Below is a small trained network, with its code and all its weights. Each question gives an input and a target symbol and asks what happens when units are switched off, that is, made to give their printed mean instead of their output.

import numpy as np


def w(rows, s, z=0):
    codes = np.array(rows[::2]) - 128.0
    scale = np.full(codes.shape[1], s)
    scale[-1] = z or s
    return codes * scale


def norm(h):
    return h / np.sqrt((h * h).mean(-1, keepdims=True) + 1e-5)


def f(y):
    return np.maximum(y, 0)


def softmax(a):
    e = np.exp(a - a.max(-1, keepdims=True))
    return e / e.sum(-1, keepdims=True)


def log_softmax(a):
    a = a - a.max(-1, keepdims=True)
    return a - np.log(np.exp(a).sum(-1, keepdims=True))


def net(x, mask):
    ids = ['ΔΠΨαβεζθλμξτω'.index(c) for c in x.split()]
    T = len(ids)
    res = E[ids] + P[:T]
    r = norm(res)
    for j in range(3):
        rows = slice(3 * j, 3 * j + 3)
        q, k, v = (r @ M[0][rows].T for M in (Q, K, V))
        z = softmax(np.where(np.tri(T) > 0, q @ k.T / 3**0.5, -1e9)) @ v
        o = O[0][rows]
        res = res + np.where(mask[j], z, o[:, -1]) @ o[:, :-1]
    y = f(norm(res) @ A[0][:, :-1].T + A[0][:, -1])
    res = res + np.where(mask[3:11], y, B[0][:, -1]) @ B[0][:, :-1]
    return log_softmax(norm(res)[-1] @ U[:, :-1].T + U[:, -1])


Q, K, V, O, A, B = {}, {}, {}, {}, {}, {}
E = w([
[131,136,151,96,108,50,101,146,66,152,136],'Δ',
[156,153,90,137,148,131,114,67,109,115,172],'Π',
[156,137,139,150,102,84,168,220,128,116,142],'Ψ',
[124,138,187,185,90,100,88,163,110,172,121],'α',
[117,85,76,107,83,124,132,194,76,133,134],'β',
[113,130,138,130,135,141,193,82,87,115,113],'ε',
[101,89,66,85,124,145,125,117,68,89,64],'ζ',
[119,119,122,149,155,74,130,124,60,148,80],'θ',
[1,148,144,103,247,133,123,106,177,148,161],'λ',
[134,174,156,181,136,78,112,86,112,141,115],'μ',
[138,162,97,178,129,170,167,95,156,116,116],'ξ',
[147,135,129,110,120,161,158,138,146,58,67],'τ',
[109,161,154,191,80,148,115,111,164,107,144],'ω',
],0.0091)
P = w([
[150,2,99,206,103,98,175,93,142,67,189],'0',
[132,79,130,211,132,118,153,124,98,41,183],'1',
[127,119,126,199,140,127,147,132,91,55,168],'2',
[117,146,125,184,149,135,138,140,100,72,152],'3',
[106,167,133,170,151,142,130,135,98,75,142],'4',
[102,177,143,156,158,149,115,135,102,91,133],'5',
[93,193,146,149,154,159,103,127,108,111,120],'6',
[93,213,155,126,152,168,96,126,118,124,119],'7',
[103,234,169,108,166,192,83,123,139,146,109],'8',
],0.0034)
Q[0] = w([
[122,72,99,125,101,103,151,153,137,179,174],'head 1',
[114,132,120,147,101,143,144,78,116,138,151],'head 1',
[104,172,178,186,140,121,124,149,71,120,133],'head 1',
[142,123,144,140,161,151,115,120,126,91,106],'head 2',
[105,180,135,134,137,153,93,124,91,141,114],'head 2',
[161,138,144,130,133,84,110,153,156,162,121],'head 2',
[139,131,74,91,158,189,201,121,184,50,96],'head 3',
[57,174,92,190,196,117,123,31,112,167,122],'head 3',
[174,78,90,1,167,111,132,126,69,141,100],'head 3',
],0.0083)
K[0] = w([
[206,116,124,154,78,113,134,132,80,125,124],'head 1',
[117,136,101,158,115,125,154,92,125,139,139],'head 1',
[72,152,142,129,161,104,117,169,138,181,160],'head 1',
[147,155,140,137,167,157,136,119,125,113,114],'head 2',
[68,147,141,126,174,131,110,113,142,143,135],'head 2',
[162,135,169,148,114,96,122,164,115,160,121],'head 2',
[166,134,103,91,140,210,207,87,170,27,79],'head 3',
[17,123,120,144,253,129,115,33,132,142,160],'head 3',
[172,90,73,69,117,135,119,132,2,115,55],'head 3',
],0.0085)
V[0] = w([
[139,139,132,94,114,201,129,142,157,109,61],'head 1',
[74,153,147,91,205,171,110,133,173,133,151],'head 1',
[101,92,163,141,121,109,147,176,175,133,160],'head 1',
[106,164,143,120,131,142,109,177,76,169,129],'head 2',
[63,149,160,113,254,151,135,96,173,120,129],'head 2',
[140,181,167,136,173,100,125,148,135,147,133],'head 2',
[162,160,162,162,129,155,168,136,124,90,46],'head 3',
[149,82,72,164,115,105,169,115,115,87,182],'head 3',
[150,189,152,120,128,181,74,123,160,150,152],'head 3',
],0.0053)
O[0] = w([
[102,184,167,250,122,34,133,115,93,141,157,105],'head 1',
[210,164,167,120,111,117,62,116,131,84,2,81],'head 1',
[155,118,100,69,121,78,150,53,146,153,64,145],'head 1',
[179,193,145,189,101,137,94,83,174,104,110,84],'head 2',
[147,133,105,138,47,62,129,250,138,179,159,105],'head 2',
[81,136,111,171,27,135,144,129,131,118,82,105],'head 2',
[135,97,129,98,74,84,132,95,185,239,145,253],'head 3',
[116,192,198,112,104,94,53,142,95,188,22,177],'head 3',
[114,47,102,57,203,96,163,163,21,127,103,77],'head 3',
],0.0038,0.0047)
A[0] = w([
[104,86,165,124,147,77,145,141,60,130,11,111],'neuron 1',
[138,81,124,142,226,58,214,129,78,138,244,186],'neuron 2',
[78,2,32,112,124,128,202,178,146,110,222,244],'neuron 3',
[208,169,109,130,121,141,65,105,196,93,136,238],'neuron 4',
[107,161,100,66,254,185,86,173,115,27,117,76],'neuron 5',
[48,184,169,144,69,110,172,119,225,182,150,151],'neuron 6',
[132,5,61,79,159,113,226,38,85,150,165,248],'neuron 7',
[70,139,125,161,108,218,83,102,29,168,204,109],'neuron 8',
],0.005,0.0017)
B[0] = w([
[122,116,126,116,163,178,139,124,143,139,187,149],'neuron 1',
[137,116,52,82,171,176,132,181,201,104,196,174],'neuron 2',
[146,130,64,89,235,147,136,153,184,110,254,180],'neuron 3',
[86,84,100,114,160,118,154,123,139,146,202,150],'neuron 4',
[125,95,190,176,63,94,149,94,100,163,74,165],'neuron 5',
[133,142,151,147,85,110,106,131,68,145,67,254],'neuron 6',
[158,174,71,107,164,129,123,245,169,123,214,188],'neuron 7',
[149,164,147,123,101,93,148,152,137,145,85,205],'neuron 8',
],0.0074,0.0084)
U = w([
[113,121,194,10,127,94,66,89,35,91,193,16],'Δ',
[153,47,82,168,98,62,146,55,76,119,187,76],'Π',
[144,170,185,140,63,61,142,146,85,201,18,201],'Ψ',
[164,44,228,180,121,236,63,121,130,209,188,85],'α',
[191,176,66,103,138,123,138,214,151,144,209,221],'β',
[132,135,208,106,148,233,212,83,72,73,135,116],'ε',
[42,78,31,94,90,221,65,115,74,140,98,60],'ζ',
[200,72,105,124,244,152,73,148,50,140,41,29],'θ',
[1,52,172,138,203,48,139,122,174,134,114,103],'λ',
[212,178,155,161,205,60,49,54,135,57,107,41],'μ',
[156,123,64,235,121,173,223,69,164,119,92,17],'ξ',
[180,98,162,16,116,144,134,61,247,149,62,37],'τ',
[67,139,148,185,27,167,81,128,187,19,164,2],'ω',
],0.0064,0.0027)

Each question gives the input, a string of symbols that net reads in full, and the target symbol t.
The units are the heads (3 rows each of Q, K, V and O) and the neurons (one row each of A and B). Each row of codes is followed by its name. A weight is (code - 128) times the scale printed after its matrix; where a second scale follows, it is the last column's (O, A, B and U).
mask holds one flag per unit, heads first, then neurons. A switched-off unit (its flag False) gives its mean, the last column of its rows in O or B, instead of its output. The means were averaged over made-up inputs and are rounded, as every weight is.
A unit's drop is (log p(t) with every unit on - log p(t) with that unit switched off) / (log p(t) with every unit on - log p(t) with every unit switched off).
The circuit of an input: a set's keep is (log p(t) with only the set's units on - log p(t) with every unit switched off) / (log p(t) with every unit on - log p(t) with every unit switched off). Starting from all 11 units, units are removed one at a time, each time the one whose removal leaves the highest keep (on an exact tie, the one counted first), for as long as the keep stays at least 0.8.
circuit, biggest first: the units of the circuit, biggest drop first
unit that matters most: the unit with the biggest drop
k most important neurons: the k neurons with the biggest drops, biggest first
which heads matter: for each layer, one digit per head in row order, 1 if its drop is at least 0.15 and else 0, layers parted by /
input μ ω Ψ τ β λ ε, target ε: unit that matters most -> head 1
input Ψ ω τ ζ θ τ α λ θ, target θ: circuit, biggest first -> head 1; head 3; neuron 1
input α Ψ Ψ, target Ψ: circuit, biggest first -> head 3; head 2; neuron 7
input ε λ Π, target Π: which heads matter -> 101
input Δ μ ζ θ Δ, target Ψ: which heads matter -> 111
input θ Π ξ ζ ζ, target Ψ: circuit, biggest first -> neuron 5; neuron 8; head 1
input ξ τ ξ, target Ψ: which heads matter -> 001
input α λ τ α Ψ τ θ, target θ: 2 most important neurons -> neuron 1; neuron 7
input α θ θ τ τ θ Δ τ μ, target β: circuit, biggest first -> head 3; neuron 2
input Ψ α ω Ψ β ε τ Ψ ζ, target β: circuit, biggest first -> head 3; neuron 7
input τ θ θ α τ Π Π, target Ψ: circuit, biggest first -> neuron 5; head 3
input τ α Ψ τ τ Ψ β τ β, target Ψ: circuit, biggest first -> head 2; head 3; neuron 5
input ε ε τ ω Ψ Ψ τ τ, target Ψ: which heads matter -> 100
input μ α α, target Ψ: most important neuron -> neuron 8
input β τ λ θ τ μ, target μ: 2 most important neurons -> neuron 7; neuron 6
input τ α Ψ ζ ζ Ψ Ψ ζ, target Ψ: which heads matter -> 001
input λ ε α Π, target Π: which heads matter -> 111
input Ψ β β, target Ψ: circuit, biggest first -> head 3; head 2; neuron 5
input ζ Π Ψ τ Δ α Ψ, target Ψ: which heads matter -> 010
input α ε ζ τ α ε, target Ψ: circuit, biggest first -> neuron 3
input Ψ α Ψ ε λ τ Δ, target Δ: 4 most important neurons -> neuron 7; neuron 6; neuron 3; neuron 2
input τ β θ, target β: which heads matter -> 100
input τ ξ Ψ Δ μ Ψ ε λ ξ, target ξ: which heads matter -> 111
input τ Ψ ξ Π ζ ξ, target Ψ: which heads matter -> 100
input ζ τ θ α λ Ψ α Δ, target Δ: 2 most important neurons -> neuron 7; neuron 3
input τ α τ Ψ λ ζ τ, target τ: 2 most important neurons -> neuron 6; neuron 4
input Ψ μ μ, target Ψ: most important neuron -> neuron 3
